Rows and roughly how far along a hidden order each lies, from 0 to 10
(in the rows, 100 means zero)
[105  93 200  97 116  91  83  85 106 135 106  82 103 115 102 100 117  89
 111 102 105  85 101 116  91  98 107  94 123 115  96  74  76 117 123 104
  93 113  98 105  85 115  92 106 134 105 100  74  87 132  81  67  86  99
 111 126  89  89 112  85  77  83 112  95 102  86  90  97  72  89 171  95
  76  97 105  92 118 101 105 106  94  74 118  97 106  87 103 104 106 106
  85  67  94 101 120  79 109  99  95  60 122  88  88 104  94  95  16  95
 140  56  78  59  67  64 123  79  95 108 117  91  90  43 114 108  64  88
  81  93  67 129 106 117  81  67  90 170  60  91 104 109 109 102  47  75
  93  14  55  99  71 103  94 123 114 117 122 113  52  94 114  86 108  89
  73  77 114 111 109  73 111  86  86 105  92 116 100 107  91  81  81 127
  70 114 123  95  86  67 170  97 111 100 120  97 116  84 110 109 196  92
 129 112  94 114 133  72  86 103  98  84] => 1
[ 90  91  45 100 122  94  95 125  65 109 109 125 108  93  73  99 112 102
  96 141 109 103 139 117 102 113 102  79  97 106 133 112  80  85  96 109
 110  96  99  86  87 115  85 113 121 131  98 121  93 102  48 102 108  81
  94  47 118  93  81 111 106 106 127 106 111  79  91 119  70 104 125  93
 123 122  83 122 113 115  93  96  22  62 127  77  93  90 112 110  71  88
  80  89  95 100 131  85  84 103  78 133  99 122  97 142  78 125 106  83
  97 144 130 107 136 116 100 105 100 127  94  98 100  64  69  95 109  72
  92  92 124  92 127  91  74 108  99 124  99  87 129  63  69  99  60 116
 104 100  85 104 103 122  99  83  84  87 138 114 131  98 118 104  73 118
 114  97 102  98 116  91 110  73 145  84  93  77  85 122  67  68  93 124
  96  93 104  98  97  86 103 147 110 108 135  93 120 121  96 132 200 122
  96 119 119 106  50  88  97 100 109 106] => 7
[ 91 131  79  86 139  89  95 127  57  81 102 130 109  99 106  82  94  82
  75  78 124 103  95  95 153 111 136 104  88 100 114 131 130 101  91  91
  89  88  99 103 103  98 124  80  97 133 105 107 111  83 105  87 121  88
  99  95 121  92  98 121  97 140  81 124  93  92 103 102 137 127  90  91
 119  77 105  91 104  94 107 110  85  99  90 128  81 100  98  94  91  89
 102 106 107 103 121  92  95  93 106 199 108  93 118  94  88  79 118  70
 128  79 119  90 114 115  79 122 129 118  85 116  96 164  54  97  67  72
 118  98  90 118  24  89 109  96 138 112  81 113  98  96 106  98 135 142
  93 111 131  98 118  98 106 110  94 114  91  94 129 124 117 122  79 108
  78  92  91  84  92 128  93  79 124  95  68 106  59 130 120  91 114 122
 115 103  76 126 119 108  55 131  60  99  88 103  71 120 100  97  63  94
  95  92  73  84  85 131  90 190 123 127] => 10
[100 142  57 101  45  92  95 114  90  91  80  94 106  97 136  90  67  89
 141  71 122 103  62  93  85  89 129  95 130 102 126 117  87 104  91  97
  60 134 107 106 118 151  77  95 110  80  94  87 124 139 132 152 111  75
 103 153  99 109  96 113 116 120  44 127 114 113 106 123  67 108 111 125
  89  96 100 113  88 107  96 145  83 105  95  94  97  92 122  77  77 104
 100  63  86 105  99  93 106 110 108  37  60  80  99  88 110  84 106  65
 155 109  94  90  79 122  83  86  96 106  95 113  98  73  80  97 107  96
 148  96  78 133 165 105 108 106 104  89 129  94 113  90  78  78  80  82
 104  85  98  91 118 103  97  73 112 105  70 108  93  97  72  76  76 120
  76 120 113  97 109  93 105  76  87 119 121  85 135 122 119 105  98 123
 113 131 100  61  86 105  54 109 100  81 100  78  97  77 111 103 127  96
 108  81  94 111  64  75 103 136  96 111] => 0
[115  76 118 111 145 128 102  85  88 129 107  54 105 129  92  93 102 106
  92 132  98 107 117 107  51  98 101  72  95  85 117  79  84 110  94  95
 117 101  85 100  88  90 109 117  88  99  94  82  94 159  63  96 111 129
  86 121  84  92 108  87  70  60 132  85 105 107  87  40 131 102 113  87
  62  93  91  92 119 103  97  92 128  84 122 108  95  71  90 103 114  98
  61  54  99 107  97 115  88  80  97  25  91  95 118  95  64  72  83  52
  92  71 121  98  69 122 118  94 106 116  79  90 119  63 138 128  59 153
 142 121  91  74 162 135 103  67  85 162  75 102  92  85  94 111  94 102
 108  77  84  78 103 120  97 118 125  86 118 118 104  94 104 107 118  98
  82 107  90 118  96  64  71 101  86 111 184 113  94 107  48  84 102  94
  64  94 136 122  82  82 147  76 114  99 167  87  75  98  97 167 171 109
 105 131 121  86 117  97  99  99 117  86] => 6
[ 80 112  93 112 149 112 102 103  63 117 110  97 104 113 139  96 105  72
 106 118 121  97  64 113 119 101 116 103 115 111 150 118  99  95  83  94
  92 106  94  89  81 120  94 120 112  95 102  77 101 116  66 108 115 106
 102  80 106  78 107  58  80 102  93 107 111  91  96  80  80 126 126 105
  90 102 107 129 106  90 107 116 104  93 112  80  99  78 127 100  81  99
  86 101  85  91  61  83 106  87  96  66 108  94 115 143 105  99 126 112
 129  78  99  75 142 107  79 131  92 105  64 120  90  89  85  60  43  96
  91 110 105 130  92 116 108  65  97 196  78 114  95 100  73 123  90  95
  76  78  69  97 113  50 100 132  77 107 135  73  73 104  96 110  64 109
  72 122 102 109 143  77  79 104  96 104 105 101  83 112  97 112  98 106
 134 116 108  86  88  78 150 101 112  97  90  80  41  80 100  83 150 102
  96  85 104 104  77  89  91 200  93  87] => 0
[ 90  88 134 101 146  98 100 108  85 113 114 100 114 132 108  79  97  79
  65  86 140  89  90  99  69  92 122  81  92  99  98  90  82 128  88 103
  75 120  97  86 114 134  82 104  98 120 119  94  95 145 100  73 100  73
  91  80 101  93  94 100  76 109  99 130 105  93  75 113  84  95 128 109
  86  92  94 120 109  99 113 114  97  99  97  94  86  93 131  69  97  98
  94  71 100 105 142 103  91 117 117  86 118  94 112 105  74 126 137  67
 103  92 109 102  54  82 111  88 117  88  81  96  99  49  94 137  48  76
 132 111  65 108 107 125  92  73 115 121 109 111  97  76 107  68 126 124
  93  51  27  97  97 149  98 143 126 126 112 115  97 113 105  86  98 117
  98  90 102  99 100  97 131  82 102 102 119 114 108 126  94  90 102 137
  98 114 117 132  98  87  92 108  83 109 127 109 125 105 104 133 200 106
 118 103 131  88  62  97  83 158 146 138] => 5
[126 111  92  90 122  84  97 106  68 110  90 103 100  62  79  80  83  91
  93 130  75  90 109  83 102  94  95 130 107  96 110 106 102  85  39  95
 110  90  95 107  69 119 101  93  83  80  78  68 120 107 108  90  91 135
 108 131 116  90 112  75  90  97  94 102 103 105 116  91 154 101  82 107
  75  99  93  81 118 104  96  84 131  92 105 122  84  86  74 120 100  99
  74 120  97  87  87  93  97  86  89 157 103  87  92 157 132  24  65 112
 109  79 113  94 119  90 104 108  99 132  97 134 107 138  77  78 102 117
 105  67 111 138  76  98 107  79 105 152  92  97 104 114 115 108  59 106
  89 142 154  92  85  44  85  66  76  87 115  71  97 104  97 108  86  78
  96 130  95 118  69  70 117 121  88 106 108  84 112  79 135  88  91 111
 124  97  90 113 106  90 140  86 128 112  83 105  56 113 108  95  66  86
  84 114  77 101 111  68  92  68  79  86] => 7
[ 84 119  97  87 128  81  95 103  81  86 111 120 112  93  96 106  99  89
  99 106 103 110 130  94  60 105 111  92 122  92 144 105  98 134  91  97
  98  91 110 114  88  99 101 141 111 107 103 156  82 128  51 105 103 106
  94 111  97  73  99  75  49 108 106 109 103  66 100  95 120  86 148  88
  68  88 112  66  93 101 100  82  85  76  97 109  93  86 110 105  85  99
  49  71  94 124 108  89  41  86  97 157 130 105 131 134  93  70 126 116
 144  79 100  89 128  95 104  98  96 129 103 130 118  61  93 110  50 154
  26  75  81 124  79  85 109  79 129 126  45 119  95  92  86  99 127  97
  93 118  78  96  92 134 102 124  73  86 147  54 127 118 111 114  99  91
 112 119  96 101 130  97  76  70 107  92 167  94 146  77 118  98  98 109
 139 109 104 123  86  96 166 112 107 116 100 100 108 108  91  90 150 104
 108 134  97  87 100  39  77 123 143  96] => 9
[117  35 159  84 106 116 102  57  80 103  93  74  85  80  96 112  89 115
 110  86 114 113 123 110  82 110  97 104 116  99 119  78  83 128  90 104
 108 117 109 119  70  88  99 122 145  82  84 133 106 151 120  93  71 103
 100 139  99 102  99 109  94  72  86  72  89  92  91 164 150  73 111  94
  69  93  82  92  95 117  98 111  83  85 112  94  86 106 100  96  87 107
  84  88 108 108  69 114  85 107  67  46  92 111 111 138 139  60  78  89
 118  77  94  95  92  96 106  83  84 119 111 111  93  24  77  89  42 104
 106 141 111 100 143 115 114  83 101 112  64 108  98  91 119 104  63  61
 118 153  88  91 100  99  88 114 115  84  81 105 112  99  91  81 108  70
 107  99  97 105  94  88 115 129  94 100 113  94  95  85 110  78  95 128
  65 115 102 143  71  88  87  54 112 112 127 103 136  91  94 117  74  98
 135 160 115 114 118  48 108  33 107  69] => 5
[104  77  81 106  85 119  83 111  95  98  95 121 102 115  75  67 102 101
 142 114 143 109  92 101 148 100 135  60 128 115 125  84  75  93 105  97
  96  96  96 110  87 115  87 106 121 119  93 116 107 141  99  90 111  83
 113 121 100  82  98 136  98 112  89 132 114 118  96 121  30  82 107 106
 103 111 100 117  97 116  71 119  25  72 105  94 105 107 110 121  99  97
  79  30  99 104  65  69 100 117 111  85  99  93 115 121 107 105  41  95
 150  82  92  71 145 101  76  84 100 116 101 103  95  41  86  98 118  55
  98  79 122 115 141 115 103 104  85 146  51  92 119  86  71  77  25 140
 115  77 121  93 106 107  97  47 101  86 103 107 108 110  88  90  75 110
  92 113 103 103  80  70 118  61 100 113 124  85  62 121  86  88  80 127
  93 109 118  96 119  89 142 114  96 108 142  88 121  97  95 150 130 117
 114  96  96 114  90 100  96 162 115 120] => 0
[112 151  61  98  96 116  95 104  83 116 113  65 111 127  46 112 113 118
  97 127 102  90  87 121  69  97  63  80  88 107 127  83  92  63 111 100
 101 101  85  80 104 149  91 103  84  93 103 144  91  96  94 141  88 103
  92  43  90 115  84 100 104  73 150  77 114  96  90 105 101  97 123  98
 134 112  91  94  91 116  88  86 118  92 101  73 116 112 126 109 107  91
 107 110  85  91 150 100 107 100 119  45 107 107 118 124  83 136 109 119
 133 158 125 112  70 108 130 102  95  92  89  90 102  80 158 114  83  98
  58 106 117  98 156 123  92 142  86 108  66  83 112 120 101 100  62 115
 102  62  61 102  90  86 106  79 100 108 141 119 117  86  90  95 130  96
 109 109 106 108 137  86 141  87  91  97 174 107 141 108  62  98  98  72
 107  84 120  72  99  87 127 101 125 114  81  99 121 116 112 123 161 125
  98  76 135  94  75 129  93 164  82  92] => 4
[ 95 132 116  98 124  91 111 114 132  80  88  73  88 104 111  82  97  93
  94  75 116  87  84  99  53  96  91 104  70 101  67  75  86 126  45  98
  63 135 107  80  87 110  93  93  71 108 117 153 113  85 103 102  91 103
 114  92 115 105 102  83  88  97  82 133  99 109  99 129 139 111  76 113
  88 109  86  85 109  78 108 122  93 145  68  98  85  90 113 102 110 116
 132  59 108  98 138 104 103  95 116  20 105 105 102 100  98 108 147 150
  47 131  88 138  30  45 136  77 106  85 107  73 106  51  43 111 135  39
 133  88 104  84 126 137  72  72 126  85  58 103  96  89 123  83 118 118
  96  44 122  93  93  88 101 102 150 132  79 107  89 111  93 101 130 106
 100 107  94  84  81  79 135  58  86 111  58 102  82  91 105 102  96  89
 112  89  92  85  98  92  95  90 102 115  79 117  83  82 100 131 150  99
  95  83 124 133  97 110 112  69 101 100] => 4
[100 185  84 100  94  94  99  94  96 107 109  60 102 115  74 107 104 113
 101 104  82  83  72 107 108  93  73 120  97 107  81  88 115  90  73  89
  92 112  94  81 127 139  93  91  38  85 114  86 121  15 105 112 102 101
 100  55 122 124  92  91  96 103  92 105 114 118 114 109 117 133 108  81
 112 103  92  91  77 110  99 101 109 137 105  84 110  70 109 101 112 113
 143 100  97  86 102 110 121  96 127  37 108 106 101 130 110 133 120  98
  65 124 100 139  68  96 145 133  90  93  76  89 120 113  94  72 137 105
 111  74  92  97 131 120  91 102  95 128  87  94 105 119 114 101  99 133
  87 107 110 100 102  64 116  40 130 141 102 102 110  90  82 100 106 109
  88 127 103 110 127  92 126  97  88 101 128 116 165 115 114 117  97  65
 117  83 116  66 103  90  83 115 109 124  43  91  51  87 104  93  64  99
 101  64  99  91  97 123  99 154  66  99] => 6
[109  83  71  86  49 115  87 105  38  75 114  80  98  88  68 126 100  88
 125 130  76 132 123 112 122 114  91  67 108  93 154 112  90 103 160  92
  96 106  98 121  90  70 110 118 110  87  76 173  82 187  67 128 123  92
  90 105  94 102 100 103 106  83 118  93  95  81  77  89  94 118  48  81
  96  79 118  79  99  99  94  89  90 106 134 115 105 120 103  89  76  82
  72 106 104 113  71 128  94 100 112 105  57 119 110 111  97  93 101 124
 114 108  97  63 172 135  52  90  80 115 103  99 103 133  60  77  66  95
  60  90  93  92 112  98 123 118  97 113 126  98 106 106  95 112  60  74
  97 144  79  92 117 151 105 129  88  72  71 128 110 104  87 107  99 111
 107 104 103 105 110 112  42  78 115  98 149 113 100 112  98  81  99  61
  75 104  96  78 106  77  55 118 100  87 126  93 128  88  96  75  47 103
 116 119  86 100 102  79  94 124 104 102] => 10
